(in the rows, 128 means zero)
Each row of numbers belongs to one of the objects below and depends on some of the facts about them. Some rows are named. Which object is each other row?

Some objects and their rows:
treflis: [129 133 121 124 116 129  75 121 120 125 134 148 109 129 132 137 112 153
 124 151 121 122 112 154  82 136 146 130 124 133 133 121 145 125 144  94
 151 131 134 136 134 131]
nolil: [112 134 121 130 119 136 113 123 111 129 131 143 147 128 123 142 114 139
 117 134 119 131 118 129 105 128 142 142 134 128 120 120 141 128 115  91
 164 164 142 124 114 144]
rala: [134 116 134 129 136 124 203 135 120 130 124 115 153 109 127 139 153  84
 120 113 129 134 136 130 175 124 109 115 130 111 124 141 113 132 117 135
 108  78 119 123 126 115]
sanoda: [138 132 115 128 145 134 133 140 152 125 134 117 105 126 133 138 132 148
 143 125 136 121 103 124 109 106 146 111 104 140 114  92 113 112 167 125
 163  56 114 154 161 129]
todrir: [122 132  93 135 123 143 121 114 143 130 154 155 184 159 152 113  70 118
 127 186  97 127  99 163 147 114 171 144 126 118 122 124 144 129  91 113
 161 120 133  93 135 162]
letes: [106 125 126 125 127 123 119 127 122 129 134 135 159 114 121 140 112 111
 122 132 128 127 119 144 123 134 129 127 141 127 128 131 129 128 114  91
 154 121 140 120 127 131]
broroti: [158 134 124 126 122 112  76 119 127 126 121 122  89 142 142 117 130 176
 140 145 128 117 118 114 104 117 145 142 120 137 125 113 129 127 153 130
 132 130 114 146 125 139]
drokloklu: [104 129 131 113 132 113 100 130 125 129 133 138 147 111 122 133 109 112
 135 134 144 118 114 151 118 136 143 123 139 135 144 126 129 125 112  87
 155 122 134 127 125 140]
rifonom: [129 117 139 129 139 113 201 135 124 132 126 117 142 108 125 131 135  82
 129 110 140 134 148 131 177 125 105 108 131 115 123 137 107 135 112 148
 114  86 125 121 125 124]
dopar: [143 137 133 124 132 119  89 125 136 127 126 128  83 143 139 109 113 169
 143 134 136 125 131 118 103 127 142 137 112 141 140 113 134 128 140 153
 132 157 113 139 124 145]
drira: [123 117 131 132 135 126 183 134 134 129 129 117 154 120 130 133 136  92
 125 107 128 137 149 121 165 125 106 121 127 125 125 140 115 134 116 144
 110 111 130 116 129 120]
rekel: [119 124 133 126 128 126 134 134 131 131 127 116 152 131 124 124 128 123
 131 118 125 126 115 107 132 122 133 134 142 126 117 128 126 124 121 136
 134 108 122 126 117 135]
tripifin: [124 126 127 136 122 141 180 131 122 129 125 126 138 131 122 138 140 120
 119 118 116 139 134 113 146 122 119 132 131 118 111 131 131 129 117 138
 122 136 132 120 117 133]
klofugro: [121 121 141 133 137 105 180 134 135 133 128 119 133 115 123 121 110  89
 141 110 152 135 163 125 169 126 103 108 134 126 121 131 104 139 106 163
 123 117 138 115 125 138]
flikem: [103 124 138 105 139 132 129 139 144 127 132 121 151 134 133 119 126 112
 142 100 133 124 112 118 119 130 144 135 125 144 150 132 138 121 119 144
 124 123 108 131 118 137]
skadi: [112 133 130 131 123 140 113 133 135 131 127 125 142 143 119 119 120 147
 130 123 120 129 114  95 116 126 141 143 141 131 117 121 137 121 116 140
 140 157 129 122 111 144]
bastuflu: [ 79 166 115 104 138 173 103 100 106 123 119 130 143 154  74  92 161 142
 133  73 143 112 113 141 122 110 128 141 176 127 105 131 146 115 112 158
  98 251 152 157 151 111]
zuti: [113 127 124 126 131 124 121 126 116 130 132 135 159 116 126 138 117 112
 121 127 131 128 126 139 126 131 131 131 133 128 129 128 126 132 114  92
 155 137 139 124 122 132]
dradul: [119 122 114 139 128 148 144 131 144 126 128 116 172 139 131 136 148 117
 117 115 111 139 137  96 151 124 113 146 126 134 123 140 125 130 120 123
 111 157 138 110 128 114]
skeflar: [140 131 123 138 110 134 123 129 148 124 126 133  80 149 133 128 126 163
 136 144 120 133 136 111 115 127 129 133 115 136 125 122 140 126 142 150
 109 154 132 122 130 139]
drufak: [100 123 163 134 113 119  94 156 130 132 110 110 110 109 100 154 139 165
 126  90 137 138 136  46  69 149 113 140 145 148 122 117 130 121 139 113
 161 166 137 134  85 136]

Facts:
banan	τ	b; bastuflu	τ	a; brifleta	τ	e; brifon	τ	c; broroti	τ	c; broti	τ	d; bruplisun	τ	d
dagrik	τ	b; deris	τ	e; disker	τ	a; dokir	τ	e; dopar	τ	c; drasek	τ	c; draskom	τ	e
drazir	τ	a; drekek	τ	a; drobelu	τ	a; drokloklu	τ	b; drosufles	τ	e; drotur	τ	d; drufak	τ	a
drutol	τ	a; dubrir	τ	b; dumok	τ	b; feki	τ	a; fipla	τ	b; flabok	τ	b; flaklil	τ	c
flestam	τ	e; flibi	τ	e; flikem	τ	a; flunek	τ	b; fluzis	τ	e; folo	τ	d; fuzan	τ	a
gasil	τ	a; gastu	τ	d; genum	τ	b; gesok	τ	b; gilibru	τ	a; giziper	τ	e; gratrok	τ	e
gridon	τ	d; gropa	τ	c; gubri	τ	e; gugu	τ	c; kemuk	τ	d; kezogru	τ	d; kiski	τ	d
kitra	τ	c; klagrinu	τ	b; klater	τ	a; kliral	τ	c; kloplek	τ	b; kloraka	τ	b; klotrir	τ	e
klozor	τ	e; klubra	τ	c; klugrim	τ	c; komak	τ	b; koson	τ	a; lakidri	τ	a; lesu	τ	b
letes	τ	b; lidram	τ	d; lufler	τ	b; meflek	τ	e; mivok	τ	b; mustigem	τ	d; nema	τ	e
neruk	τ	a; nolil	τ	e; nugri	τ	b; nuska	τ	c; pakle	τ	b; paskaplak	τ	e; pedugrel	τ	a
plistenu	τ	b; ploga	τ	a; plopus	τ	d; plupalis	τ	a; porista	τ	c; purom	τ	d; putro	τ	a
rati	τ	c; rekel	τ	a; rizus	τ	e; ronak	τ	b; rosti	τ	a; rugi	τ	c; ruplas	τ	b
ruska	τ	b; sani	τ	a; sanoda	τ	a; sebramin	τ	c; sefo	τ	a; senudrir	τ	b; setin	τ	b
sitak	τ	d; skadi	τ	a; skeflar	τ	d; skerak	τ	a; skiku	τ	e; skobri	τ	e; skuzok	τ	a
soskan	τ	b; stivam	τ	a; stivi	τ	e; stopin	τ	e; stusto	τ	e; suvor	τ	e; tapim	τ	a
teflom	τ	c; tiflik	τ	a; tiploston	τ	c; tizagros	τ	a; tizigil	τ	d; tobra	τ	d; todrir	τ	b
toklan	τ	b; torebel	τ	d; tores	τ	b; tragrubir	τ	b; treflis	τ	b; triri	τ	c; tritri	τ	e
trizo	τ	a; trokle	τ	d; trolidrem	τ	b; tronir	τ	a; truflopum	τ	c; truza	τ	a; vapim	τ	d
vazek	τ	a; vedror	τ	c; vekur	τ	b; vimom	τ	a; vobek	τ	d; vosul	τ	d; vovol	τ	d
vufa	τ	b; zefek	τ	d; zemi	τ	c; zifi	τ	b; zogiplos	τ	e; zuti	τ	e; banan	ρ	neruk
bastuflu	ρ	mustigem; brifleta	ρ	kagri; brifon	ρ	zosunul; broroti	ρ	sodo; bruplisun	ρ	drira; disker	ρ	stopin; dopar	ρ	budol
drasek	ρ	gomi; draskom	ρ	lemer; drekek	ρ	rosti; drobelu	ρ	kagri; drotur	ρ	rekel; drufak	ρ	gonar; drutol	ρ	sirekis
feki	ρ	trubrudo; flabok	ρ	trufan; fluzis	ρ	bibok; folo	ρ	gonar; fuzan	ρ	masam; gasil	ρ	fomol; gastu	ρ	vimom
genum	ρ	trufan; gesok	ρ	flaklil; giziper	ρ	tizigil; gridon	ρ	rifonom; gropa	ρ	dovak; gubri	ρ	furubres; kezogru	ρ	disker
kitra	ρ	fikluk; klagrinu	ρ	trodrogro; klater	ρ	dibrel; kliral	ρ	rogratal; klubra	ρ	plogrur; klugrim	ρ	siflutis; komak	ρ	brifon
koson	ρ	skoplis; lakidri	ρ	rogratal; lesu	ρ	plogrur; letes	ρ	nisin; lidram	ρ	kliflik; lufler	ρ	tiflik; mivok	ρ	kliflik
mustigem	ρ	komak; neruk	ρ	dumok; nolil	ρ	rala; pakle	ρ	troge; paskaplak	ρ	gropa; pedugrel	ρ	rala; ploga	ρ	flunek
plopus	ρ	sani; plupalis	ρ	tores; porista	ρ	karu; purom	ρ	neruk; putro	ρ	budol; rati	ρ	brifleta; rekel	ρ	drerol
rizus	ρ	flenes; ronak	ρ	tula; rugi	ρ	gratrok; ruplas	ρ	trufan; ruska	ρ	ribir; sefo	ρ	gomi; senudrir	ρ	logror
setin	ρ	gropa; skadi	ρ	flupos; skeflar	ρ	gropa; skerak	ρ	plistenu; skiku	ρ	bilisil; skuzok	ρ	rosti; stopin	ρ	gonar
stusto	ρ	drerol; tapim	ρ	ruska; teflom	ρ	klofugro; tiflik	ρ	komak; tiploston	ρ	logror; tizagros	ρ	plobrum; tizigil	ρ	skoplis
todrir	ρ	kagri; toklan	ρ	sati; torebel	ρ	troge; tores	ρ	stiler; tragrubir	ρ	flupos; treflis	ρ	fluzis; tritri	ρ	tronir
trolidrem	ρ	rati; truflopum	ρ	gugu; truza	ρ	rifonom; vazek	ρ	plobrum; vekur	ρ	nuska; vimom	ρ	kazer; vobek	ρ	plopus
vovol	ρ	skerak; zefek	ρ	plopus; zemi	ρ	letes; zifi	ρ	kazer; zogiplos	ρ	skoplis; broroti	Φ	dovak; disker	Φ	kezogru
dopar	Φ	rifonom; drazir	Φ	gugu; drobelu	Φ	dokir; drokloklu	Φ	rifonom; drosufles	Φ	klofugro; feki	Φ	dagrik; fipla	Φ	rala
flestam	Φ	rosti; flikem	Φ	flestam; fluzis	Φ	drira; folo	Φ	ribir; gastu	Φ	neruk; genum	Φ	triri; gesok	Φ	bibok
gridon	Φ	lemer; gropa	Φ	nipon; gubri	Φ	fikluk; klater	Φ	neruk; kliral	Φ	rala; kloraka	Φ	plogrur; klotrir	Φ	tores
klugrim	Φ	dovak; koson	Φ	tores; lakidri	Φ	sani; lesu	Φ	dradul; lidram	Φ	dovak; meflek	Φ	pakle; mustigem	Φ	dovak
nolil	Φ	gratrok; nugri	Φ	nipon; pakle	Φ	flestam; rati	Φ	rala; rugi	Φ	nipon; sani	Φ	vimom; sanoda	Φ	neruk
sitak	Φ	zanun; stivam	Φ	disker; stopin	Φ	tripifin; tapim	Φ	rala; tizigil	Φ	skoplis; tobra	Φ	drerol; toklan	Φ	dibrel
treflis	Φ	nolil; tronir	Φ	klater; truza	Φ	flaklil; vazek	Φ	tronir; vekur	Φ	soskan; vovol	Φ	trizo; zefek	Φ	tritri
zogiplos	Φ	drerol; broroti	ξ	flaklil; bruplisun	ξ	gugu; dagrik	ξ	ruplas; deris	ξ	klozor; dokir	ξ	flaklil; dopar	ξ	nipon
drazir	ξ	dibrel; drobelu	ξ	fikluk; drotur	ξ	flupos; dubrir	ξ	drerol; dumok	ξ	vimom; feki	ξ	lemer; fipla	ξ	letes
flaklil	ξ	rekel; flibi	ξ	karu; fluzis	ξ	trizo; folo	ξ	zanun; gasil	ξ	klubra; genum	ξ	muga; gilibru	ξ	soskan
gratrok	ξ	tores; gridon	ξ	dumok; gubri	ξ	dokir; kemuk	ξ	trufan; kiski	ξ	kedral; klagrinu	ξ	zanun; kliral	ξ	puzun
kloplek	ξ	fikluk; klugrim	ξ	tripifin; komak	ξ	nisin; lesu	ξ	tores; lidram	ξ	trodrogro; lufler	ξ	brifon; meflek	ξ	nolil
mivok	ξ	mustigem; mustigem	ξ	gratrok; nema	ξ	flunek; nugri	ξ	gonar; nuska	ξ	trizo; paskaplak	ξ	drira; pedugrel	ξ	neruk
plistenu	ξ	trubrudo; ploga	ξ	flenes; plopus	ξ	geko; plupalis	ξ	trubrudo; purom	ξ	tula; rizus	ξ	sodo; ronak	ξ	gonar
rosti	ξ	soskan; rugi	ξ	kezogru; ruplas	ξ	flupos; ruska	ξ	sati; sanoda	ξ	dibrel; sebramin	ξ	skerak; sefo	ξ	brifleta
senudrir	ξ	pakle; setin	ξ	tula; skeflar	ξ	veror; skobri	ξ	trufan; soskan	ξ	plopus; stivam	ξ	rogratal; stusto	ξ	pode
suvor	ξ	sitak; tapim	ξ	dibrel; teflom	ξ	nisin; tiflik	ξ	nolil; tiploston	ξ	drira; tizagros	ξ	rala; tobra	ξ	tripifin
toklan	ξ	zanun; torebel	ξ	stiler; treflis	ξ	dremulo; tritri	ξ	dumok; trokle	ξ	kliflik; trolidrem	ξ	drerol; tronir	ξ	ribir
truflopum	ξ	rogratal; truza	ξ	pode; vapim	ξ	kostabrul; vazek	ξ	logror; vedror	ξ	kluris; vobek	ξ	nupla; vosul	ξ	vimom
vufa	ξ	dovak; zifi	ξ	sirekis; zogiplos	ξ	disker

Name these rows:
No name comes twice in this set of rows, the named rows included.
[119 126 135 128 132 132 136 135 132 132 127 119 150 130 123 120 130 122
 129 119 126 128 117 109 134 126 133 131 140 124 123 128 127 123 117 139
 132 118 121 125 118 130] -> skerak
[150 127 118 128 128 129  91 131 156 122 124 119 102 136 140 122 156 144
 138 148 132 120 128 120 135 131 130 130 111 143 150 135 122 123 149 123
  85 129 122 127 147 108] -> tobra
[128 138 132 129 119 102  60 122 125 131 134 150  86 124 124 119  75 154
 145 158 149 117 133 155  88 139 142 115 132 138 129 109 130 131 133 116
 167 145 146 132 132 151] -> genum
[112 119 130 121 134 116 138 130 118 130 133 129 166 101 123 143 123  89
 120 127 133 125 122 157 141 134 120 116 142 120 133 139 119 130 116  90
 147  85 133 123 132 119] -> flunek
[ 93 130 119 113 123 137  87 128 133 124 136 141 159 130 128 141 115 131
 127 129 122 124 106 135  96 135 150 145 131 146 145 128 148 121 117  79
 153 160 137 123 123 140] -> vekur
[ 89 165 117  95 155 162 132  93  94 121 116 120 140 140  79  94 179 125
 130  62 152 112 124 159 152 105 113 136 170 119 117 136 132 121 110 156
  85 238 140 165 159 101] -> brifon
[136 114 125 138 141 125 164 135 136 130 126 107 172 114 132 133 154  86
 119 120 129 132 145 117 182 126 100 121 130 121 128 146 101 133 120 124
 102  94 129 113 135 100] -> drerol
[138 109 140 128 138 119 177 132 137 125 137 115 132 126 147 120 117  86
 127  93 122 137 153 147 138 129  93 105 111 126 130 144 118 138 151 192
 106  51 112 134 147 103] -> rosti
[123 118 135 132 135 121 186 135 132 130 128 117 148 118 127 131 131  91
 128 108 135 137 150 123 166 125 106 117 129 123 123 137 113 135 113 147
 114 109 130 117 125 127] -> bibok
[124 124 109 140 144 140 226 141 140 126 131 110 146 110 123 163 153 106
 124 108 128 139 124 116 164  98 117 111 115 122  94 105 102 120 137 110
 156  58 131 130 151 128] -> dibrel

The same objects again, as new rows of numbers:
Known rows:
flupos: [ 76 158 136 111 169 126 102  90  93 144  81 118 126]
drasek: [128 151 105  48 110 136 103  99  88 225 144 142 131]
vufa: [127 138 142  75 142 129 104  98  86 153  98 133 118]
zosunul: [ 68 158 132 108 152 124 101  90  95 162 106 112 118]
pedugrel: [170 113 119  69 118 130 106 106  82 183  97 152 138]
rati: [ 63 143 129  58 135 145  88  81  83 197 103 127 130]
paskaplak: [182  98 122  67 127 138 103 108 101 141 113 137 150]
sefo: [168 111 111  69  99 130 104 105  86 217 142 145 126]
flabok: [132  71  98  23  81 111 105  91 106 139  85 141 129]
todrir: [120 123 114  42 127 131 110 110  96 188 136 150 127]
vedror: [137 166 138  86 139 133  99  88  77 168  81 128 128]
dubrir: [130 136 142  77 144 128 104  98  85 153  95 130 118]
rala: [ 52 149 145  92 158 127  86  99  98 165  87 108 118]
vekur: [114 120 114  38 129 133 109 102  94 170 117 151 129]
klofugro: [ 71 160 133 107 155 118 101  95  98 160  99 113 117]
setin: [167 120 134  53 138 136 106 107  82 151  88 153 134]
deris: [144 113 129  94 131 131 102 100 104 142 122 118 134]
vapim: [151 144 125 106 127 132  98  87  88 170  97 122 141]
tizigil: [106 143 109  95 132 135 101  91  93 186 118 126 144]
rogratal: [ 74 158 133 106 157 126 101  90  95 161 102 114 120]
nema: [142 112 129  94 132 131 101 101 105 139 123 116 132]

Which object is each row?
No name comes twice in this set of rows, the named rows included.
[105 177 149 115 155 127  97  79  75 156  72 112 116] -> nuska
[105 138 109  95 130 134 100  88  95 181 112 125 142] -> sitak
[135 127 131  46 123 153  85  83  73 178  78 141 146] -> kliral
[ 87 138 130  65 145 124 107 102  94 166 112 136 117] -> letes
[127 131 108  63 131 134 109 117  88 226 143 156 131] -> drufak
[137 137 146  77 145 125 105 104  85 156  96 130 117] -> dagrik
[126 132 140  79 144 134 105  90  83 149  99 132 120] -> nugri
[140 107 126  91 128 136 101  92 103 141 128 115 134] -> fluzis
[ 98 140 134  68 149 118 105 106  94 169 105 132 117] -> tores
[169 143 126  63 129 143 101  89  73 165  75 148 147] -> dopar
[155 114 128  52 123 135 107  99  84 168 111 145 129] -> treflis
[149 136 124 109 125 137  96  81  86 165  95 121 144] -> tobra
[ 95 144 121  90 144 128 106 109  88 212 134 141 121] -> disker
[179 100 121  66 119 136 102 108 104 147 125 132 147] -> stusto

